Each row has a name. Each piece below is followed by the name of the row it came from, unless a question asks for something else. Each question is about the rows just above it.

[ -81   97 -111   40]  fad
[ 8 76 21 89]  Nopo
[ -4 -66 -91  53]  defaf
[-47 -91 -66  26]  feto
Give the next entry after [-91 -66]. | [26]
[  97 -111   40  -81] is which row reordered? | fad
The next entry after [-47 -91]: | [-66]

[ -3 -17  -4 -25 -30 -14  -5 -35 -18 -37]  Bip
[ -2 -22 -13 -40 -32 -16 -21 -41 -23 -40]  nabob
[42 22 10 43 52 35 42 41 41 46]  guta
[ 27 -39  10  29  28  18  29  46  24  45]  kup
[-39 -36 -13 -60 -70 -52 -12 -84 -63 -91]  Rud
Shuffled Rud with one entry gone: [-91 -52 -70 -36 -63 -84 -12 -60 -13], missing | [-39]
Bip without one entry, shuffled: [-37 -14 -18  -4 -25  -3 -17 -35 -30]. Gone: | [-5]
Shared by Rud and kup: | [-39]
Rud without one entry, shuffled: [-84 -91 -12 -63 -60 -52 -36 -70 -39]. Gone: | [-13]
How many entries does [42 22 10 43] have? | 4

[ -8  75  52 -10] : kap
[ 42 -35  72 -10] : basav
[-17  57  52 -19] : reren
[ 57 110  52  42] : meku
[ -8  13 -39   3] : Balo
[-36 -35  72 -10] : sis
The next entry after [75 52]: | [-10]
How many entries does [-36 -35  72] have? | 3
Which entry of sis is missing from [ 72 -10 -36]? | [-35]
Which entry of basav is missing from [-35  42 -10]? | [72]
How many entries does [-17  57  52] have? | 3

[-105   64    8   53 -109  -17   20   18  -45    6   -1    2   53   65
   23   46   69   50  -85]  Daf
[-105   64    8   53 -109  -17   20   18  -45    6   -1    2   53   65
   62   45   48   63   77]  vam
[-105   64    8   53 -109  -17   20   18  -45    6   -1    2   53   65
   23   14    8   23   61]  med
vam without one entry, shuffled: [  64   48   62    6 -109   65  -17   53 -105    2   77   45  -45   20
    8   18   63   53]. Gone: | [-1]
[  77   63   48   45   62   65   53    2   -1    6  -45   18   20  -17
 -109   53    8   64 -105] is which row reordered? | vam

[  19   33  -10   29  -43  -62  -80    9 -109  -87]  rusap
[  -1    0  -55  -19  -56  -48  -59  -16  -92 -110]  ripif
[-15 -92 -55  -1 -59 -48   0 -56 -57 -19]  periz
[ 19  33 -10  29 -43 -62 -80   9 -13  -2]  Suvu
periz without one entry, shuffled: [-57 -19 -92 -48   0 -56 -55  -1 -15]. Gone: | [-59]
Count the entries of [  19   33  -10   29  -43  -62  -80    9 -109  -87]: | 10
Number of entries in [ 19  33 -10  29 -43 -62 -80]: | 7
Which row holds these entries in another order? [-110  -92  -16  -59  -48  -56  -19  -55    0   -1] | ripif
Shuffled periz with one entry gone: [-15 -59 -55 -57   0 -92  -1 -48 -19], missing | [-56]
The next entry after [-55  -1 -59]: | [-48]

[ -7  22 -41  -2  17  -2  15 -22   6 -22   4  43  32 -16 -32  22  18  -8
  -3  22 -15 -23   0  28 -51  20  -4   3 -25] = lazaf
[-41   8  13  36   9  -6   5  12  15 -44  -7  55  35  -3   5  63  27 -11
  40   9  15 -16  26  24 -29  10   1 -14 -27] = Vamig
[ 17  22  -7 -55   7 -18   3  12 -36  -3  -9   1 -32 -21 -41  -6   3   4
  -1  13 -50 -37   0   1  -8  -1 -15  12  -3] = pavub
[  2  -1  13  16  27  26  45 -37 -14 -27  21  13  28 -27  20  -6  12  21
   1  32   7  38  31   9 -59   3  19  27  17] = robuf
[ 29   0  19 -32 -13  48 -22  19   1  22 -18 -35 -50   2  18  -8 -22  13
  17  -9   5  24 -18 -40  29   1 -17  31  -2] = losiz
[ 17   2  19 -22 -16  12  -4   4 -18  31 -23  -2 -17 -14  -8 -19 -89 -28
 -31 -10 -50  19  -2 -25  43 -15   3 -12 -17] = neka
[-16 -28 -39   3   8  -9 -36 -18   3  -3  12  13 -38  39  31 -19 -55  13
 -21 -33 -17   7 -23  -3  43  -1 -17  -6   0] = kemo
[-25   5 -22  31  11  -9 -36 -20  13  14  -4  46   4 -32  13  43 -25 -20
  -5  16 -19 -16  23   7   0  14  -1  -7 -42] = Val
[ 24 -11   9 -27  -8  39   5  -7  -1 -15 -38 -14 -20  13 -19  13  -3  -5
  34   0  -1  31 -46  -1 -44  26 -11  17 -18] = nidev
[  2  -1  13  16  27  26  45 -37 -14 -27  21  13  28 -27  20  -6  12  21
   1  32 -26  38  31   9 -59   3  19  27  17] = Zup
[ 17  22  -7 -55   7  32  10  44 -19   2   9   1 -32 -21 -41  -6 -16  17
 -21 -17   5  33 -30 -25  54  -7 -27  21   5] = fug
Give the next entry after [ -9 -36 -18   3  -3  12]. | [13]
Which entry of Val is missing from [-25   7   0 -25  46  16  -4  13 -32 -22  14  13  43  -5   4 -16 -42 -20
   5 -20 -19  -1  14  23 -36  11  31  -7]? | [-9]

[  0  52  19  24  22  23 -47  15  -7]  mor
[  8  42   3 -26  17  39  -5  21 -16]  dezi
[ -2  27  -8 -30 -19 -18 -19  -7   5]  Vum
[ 14 -20 -48  18  94   5 -39   6  -2]  Latil
[ -9  54 -29 -73  29 -30  -7   2  -6]  vekuz
[  0   0 -43 -33   9 -21  22   2   6]  Kapes
[ -3 -73 -57 -15 -15  -9   7 -22   3]  Nudod
[ -9 -81 -58   8  33  31 -16  -5   1]  Dor
Put [-16  -5   1  -9 -81 -58   8  33  31] back in order: which row is it? | Dor
Which value is in both vekuz and mor? | [-7]
Which value is in both Latil and Kapes? | [6]

[-29 -27 -32 -40 -38  28  -4 -36 -55] = mam
[ -7 -33  -4  -6 -20  -5 -26   5  -5] = Buva
[ -6  36  -6  -1  -2 -13  -7 -19  28] = vuriz
[ -2  83   3   8   6 -13 -17 -17  43] = sibe
[ 22 -45  25  45  10  24  46  48 -14] = Pesim
[ -38 -115  -27  -34  -65   20  -62  -33 -100] = mogu
[-19  -6  -7  -2 -12  -1  36  28  -6] = vis
[ -7  -1  -9 -11   0  -5  -9  -9  -4] = voge
How many entries does [-2] have? | 1
Which value is in both vuriz and mam? | [28]
Which value is in both mam and voge? | [-4]
Which value is in both vis and sibe? | [-2]
Which row holds [-19  -6  -7  -2 -12  -1  36  28  -6]? | vis
Pesim without one entry, shuffled: [ 22  25  48 -14  10  24 -45  46]. Gone: | [45]
Put [ 28  -6  36  -6  -1  -2 -13  -7 -19] back in order: which row is it? | vuriz

[ 25  12 -71  19]  lusa
[ 85 -15 -49 -14]  sisi
[-15 -50 -65   1]  koba
[-15 -66   1 -50]  Gobev
[  1 -65 -50 -15] is which row reordered? | koba
What is the next entry after [-15 -49]? | [-14]

[ -8   8 -20 -27  32 -37 -19   3  17   5  18  51   8  33  31  -7  38  80
 -11  24  11  32 -11 -37  20  27 -15  48  15 -73 -21 -46 -36  11 -29  30
 -72 -21  31 -46  13  16  14  26   6 -51 -11 -43 -36  10  32  27  41  -5
 -27 -37 -32  33 -15] = gogot
[  0  34 -22 -28   6  16  16  17 -20  10   5 -21   2   2  -3  58 -84  14
  12  -5 -79  -1  10 -61  -6  34  30  16 -15  12  34  25  47  14  10  60
  31 -27   3  34 -28  13   8  16  26 -43  38  39  39   9  35 -32  -2 -21
 -21  18 -11  15  23] = zik
[-43  14  63  12  10  14  17  23  20  20  -6  10  -6  -5   5  -7 -29  18
 -30   6  82 -21 -47 -30   5 -11  -3  15  96 -25 -23 -32  57   1 -64  32
 -45   0 -13  26 -26 -10   2  -8 -74  18  42 -33  31  60   0  11  -1  10
   4 -21   8  -5   3] = Sof
[-28 -32  19 -20  -3 -11  19   6  68  -3 -12  76 -37  -5  50   5  48 -34
  -5  13   3   8  28   1  34  -7  28 -12 -33  57 -47  13 -12  18 -51  58
 -79 -10  22 -45  -2  35   8  28 -44 -59  -7 -26 -12  -4  34  25  20 -26
 -12 -57 -27  27 -24] = Nusen
[-45 -46  19   4 -22   4  76   4  64  -1   3  65   3   9  44 -29  36  -8
 -21 -34   7   4  17   4   8 -10  33  14 -40  19 -66   5 -34 -12 -30  50
 -39  -6  42 -55  33  16  12  30  -7 -58 -51 -48  -8  -8  18  22  25 -17
 -12 -57 -16  44  -8] = letab
[ 77 -25 -25  77  21  44  18   7  -6  33  30  24  32  60 -11 -52 -17  33
  52  25  42  18  54 -34  11  18   3   3   7   2 -40 -83  34  22  42  17
 -34 -56 -39  32 -10 -24   6  -6  21  -1   7  -5  -4  -5  10   7   0  16
   2 -28 -70 -34  26] = bamod
[-17   8 -20  15  22  17  -6  -7 -34  49  27  -4   5   6  15  57 -80  11
   3   5 -43   0  -2 -62 -12  -9  11  32   1   4  40  29  53  17  42  54
  26 -15  58  11  -7  26 -13  12   7  -7  44  38  29 -10  34 -46  23 -32
 -48  41 -28  13  20] = Beme
[ 77 -25 -25 -19  21  44  18   4  -6  33  30  24  32  60 -11 -52 -17  33
  52  25  42  18  54 -34  11  18   3   3   7   2 -40 -83  34  22  42  17
  21 -12 -23   4  -7  28   0   6  33   8  -8 -17 -17   6 -55  21  -9 -24
  40   1  53  22 -11] = gisaz
Where do [-45 -46  19   4 -22   4  76   4  64  -1   3  65   3   9  44 -29  36  -8
 -21 -34   7   4  17   4   8 -10  33  14 -40  19 -66   5 -34 -12 -30  50
 -39  -6  42 -55  33  16  12  30  -7 -58 -51 -48  -8  -8  18  22  25 -17
 -12 -57 -16  44  -8] appear? | letab
The row with [  0  34 -22 -28   6  16  16  17 -20  10   5 -21   2   2  -3  58 -84  14
  12  -5 -79  -1  10 -61  -6  34  30  16 -15  12  34  25  47  14  10  60
  31 -27   3  34 -28  13   8  16  26 -43  38  39  39   9  35 -32  -2 -21
 -21  18 -11  15  23] is | zik
Shuffled Nusen with one entry gone: [  8  57 -11 -47  20 -12  -7 -59  28 -24  28  48 -32  25 -34   3 -44 -12
 -20 -12  13  50  -5 -12  58 -12  28  34  -5  -3  76 -33 -51   1   5 -26
  22  68  -3  -4  -7  13  18 -37 -10 -26  27 -79  19 -57 -28 -27  19 -45
   8  34  -2  35], missing | [6]
[-17   8 -20  15  22  17  -6  -7 -34  49  27  -4   5   6  15  57 -80  11
   3   5 -43   0  -2 -62 -12  -9  11  32   1   4  40  29  53  17  42  54
  26 -15  58  11  -7  26 -13  12   7  -7  44  38  29 -10  34 -46  23 -32
 -48  41 -28  13  20] is in which row? | Beme
Number of entries in [  0  34 -22 -28   6  16  16  17 -20  10   5 -21   2   2  -3  58 -84  14
  12  -5 -79  -1  10 -61  -6  34  30  16 -15  12  34  25  47  14  10  60
  31 -27   3  34 -28  13   8  16  26 -43  38  39  39]: | 49

[  3  11  -7  29  12 -29  12] -> Nor
[ 43 -71 -35  47  27  -6  52] -> vidi
[  0  13 -18   2   1   1 -13] -> Nev
[  5  24   0 -61 -49  29  10] -> pelik
[ 27  -2 -22 -49 -44  -8  35] -> risi
[ 43 -71 -35  47  27 -91  52] -> beto
vidi without one entry, shuffled: [ -6  47  43 -35  52 -71]. Gone: | [27]
Which row holds these entries in another order? [-13   1   1   2 -18  13   0] | Nev
What is the next entry after [  0  13 -18   2   1]? | [1]
Count the entries of [ 27  -2 -22 -49 -44  -8  35]: | 7
Give the next entry after [ 29  12 -29]. | [12]
vidi without one entry, shuffled: [ 43  -6  47  52  27 -71]. Gone: | [-35]
Count the entries of [  3  11  -7  29  12 -29]: | 6

[ 53  82  -2  64 -22 -33 -76 115  26  50  69   4 -26 -35 -90   4  -2  -1] = Dez
[ 53  82  -2  64 -22 -33 -76 115  26  50  69   4 -26  49  41 -22 -50  65] = Munil
[ 49  69   4  64 -22 -33 -76 115  26  50  69   4 -26  49  93 -34  -2  -1] = vokol
Put [-22  69 -76  49  26  69  64   4  49 -34   4 115  93  -2  50  -1 -33 -26] back in order: which row is it? | vokol
Shuffled Dez with one entry gone: [ 82 115 -76  53 -22 -33   4  26 -35  69  -2  64   4  -2  50 -90  -1], missing | [-26]
Which row holds [ 53  82  -2  64 -22 -33 -76 115  26  50  69   4 -26 -35 -90   4  -2  -1]? | Dez

[ 21 -88 -75 -75] = mefi
[-76  21 -75 -88] = zetin
[ 12 -20  40  11] = vulur
Put [-75  21 -88 -75] back in order: which row is it? | mefi
Shuffled vulur with one entry gone: [ 40  11 -20], missing | [12]

[-94  56  69 -16  23 -20  56  47  64 -17] : Lopar
[-16  56  69 -16  23  30  56  47  34 -46] : biz
[-34  30  15  29  24 -54  26   7  49  15] : komo
[  5  12   9  47  -1 -13  -3  15 -40  15] : nek
[ 10  -7 -11 -63  45  20 -12  52  30  -9] : kuva
Count the entries of [-34]: | 1
Number of entries in [ 10  -7 -11 -63]: | 4
Number of entries in [-34  30  15  29  24 -54  26   7]: | 8
Give the next entry after [ 69 -16  23  30  56  47  34]. | [-46]
The one value in nek and biz: | [47]
The one value in komo and biz: | [30]

[-11 -96  65  76 -12]  vub
[-96 -12 -12  65  76]  Turu
[ 76 -11 -12  65 -96]  zozug
Which row holds these entries in another order? [-12 -96 -12  76  65] | Turu
Turu without one entry, shuffled: [-12  65  76 -12]. Gone: | [-96]
vub without one entry, shuffled: [ 65 -11  76 -96]. Gone: | [-12]
Shuffled Turu with one entry gone: [ 65  76 -12 -12], missing | [-96]
zozug without one entry, shuffled: [ 65  76 -12 -11]. Gone: | [-96]
Where do [ 76 -11 -12  65 -96] appear? | zozug
Put [ 76 -96 -12 -12  65] back in order: which row is it? | Turu

[  1  59 104   7 -15  15   5  17  -1  18 -44  27  16  30] = Vigiz
[-45  -9 -36 -55 -19  62  21  16  10 -61  -6 -11  18  -6] = zad
[-33  -2  -4 -43 -12  60  22  17  14 -36 -24  30  11   1] = dibu
[-33  -2  -4 -15 -12 -44  22 -16  14 -36 -24  30  11   4] = vitar
[-12  59 104   7 -15  15   5  17  -1  18 -44  27  16  30] = lasit
Which row holds [-45  -9 -36 -55 -19  62  21  16  10 -61  -6 -11  18  -6]? | zad
The one value in zad and dibu: | [-36]
Count the entries of [  1  59 104   7 -15  15   5]: | 7
Shuffled zad with one entry gone: [-36  16 -61  21 -55  -6  18 -19  62  -6 -45 -11  10], missing | [-9]

[ 3 28 -9  9] = zez
[-39  50 -20  -3] = Mure
[-57  19 -33  25] = nolas
[ 76 -32  33  27] = tonop
[ 15 -56 -15 -14] = bub
[-13  -4 -10  15] = gebe
[ -1 -38  11 -14] = Pas
[  9  30  -9 -34] = begi
[-95  18 -22 -13] = nogut
[  9  30 -18  -8] = Vulu
[-48 -21 -12   7] = fep
[-63 -33  19  -9] = mun
The next entry after [-33  19]: | [-9]
Count the entries of [ 3 28 -9]: | 3
Which value is in both begi and mun? | [-9]

[-113  -12  -12   65   18   17   24  -99  -43   27  -49  -96  -10    4
   42    6  -12  -35   17    2   17] : narim
[ -11  -21  -16  -32   30  -35   -3  -28  -68   28   14   -3  -67   39
 -109    3   16   15  -10    9  -31] : tul
[21  5 13  4  5 16  0 18 26 -1  4 39 -6 38 55 24  2 14 -5  0  3] : fim
[ -6  28  22 -47  11 -19  11   6 -45 -17 -32  -4 -30  19 -34 -19  46 -13
  12  -3 -17] : sesel
[ -3 -34  11  11 -32  -7  22 -45 -30  19 -17   6 -47 -17  46  28 -19 -13
  12 -19  -4] : buzo
[  67   -4  -22  -63  -18  -40  -10   43  -32   -8   52   30  -67  -47
 -109   70  -19  -19   14    1  -11] : lali
[-11 -21 -16 -32  30 -35  -3 -28 -68  28  14  -3 -22 -10 -25  76  10  14
  -9  34 -25] : luva
[ 35  39   6 -51   4  -4 -35  68 -11 -26  18  21 -23  19 -63 -47  16  20
 -10  10  -6] : Rav
Number of entries in [21  5 13  4  5 16  0 18 26 -1  4 39 -6 38]: | 14
Count the entries of [ 35  39   6 -51   4  -4 -35  68 -11 -26  18]: | 11
Shared by luva and fim: | [14]
find: [ -6  28  22 -47  11 -19  11   6 -45 -17 -32  -4 -30  19 -34 -19  46 -13
  12  -3 -17] | sesel
Put [ -4 -19  12 -13 -19  28  46 -17 -47   6 -17  19 -30 -45  22  -7 -32  11
  11 -34  -3] back in order: which row is it? | buzo
[-47 -45 -34 -32 -30 -19 -19 -17 -17 -13  -7  -4  -3   6  11  11  12  19
  22  28  46] is which row reordered? | buzo

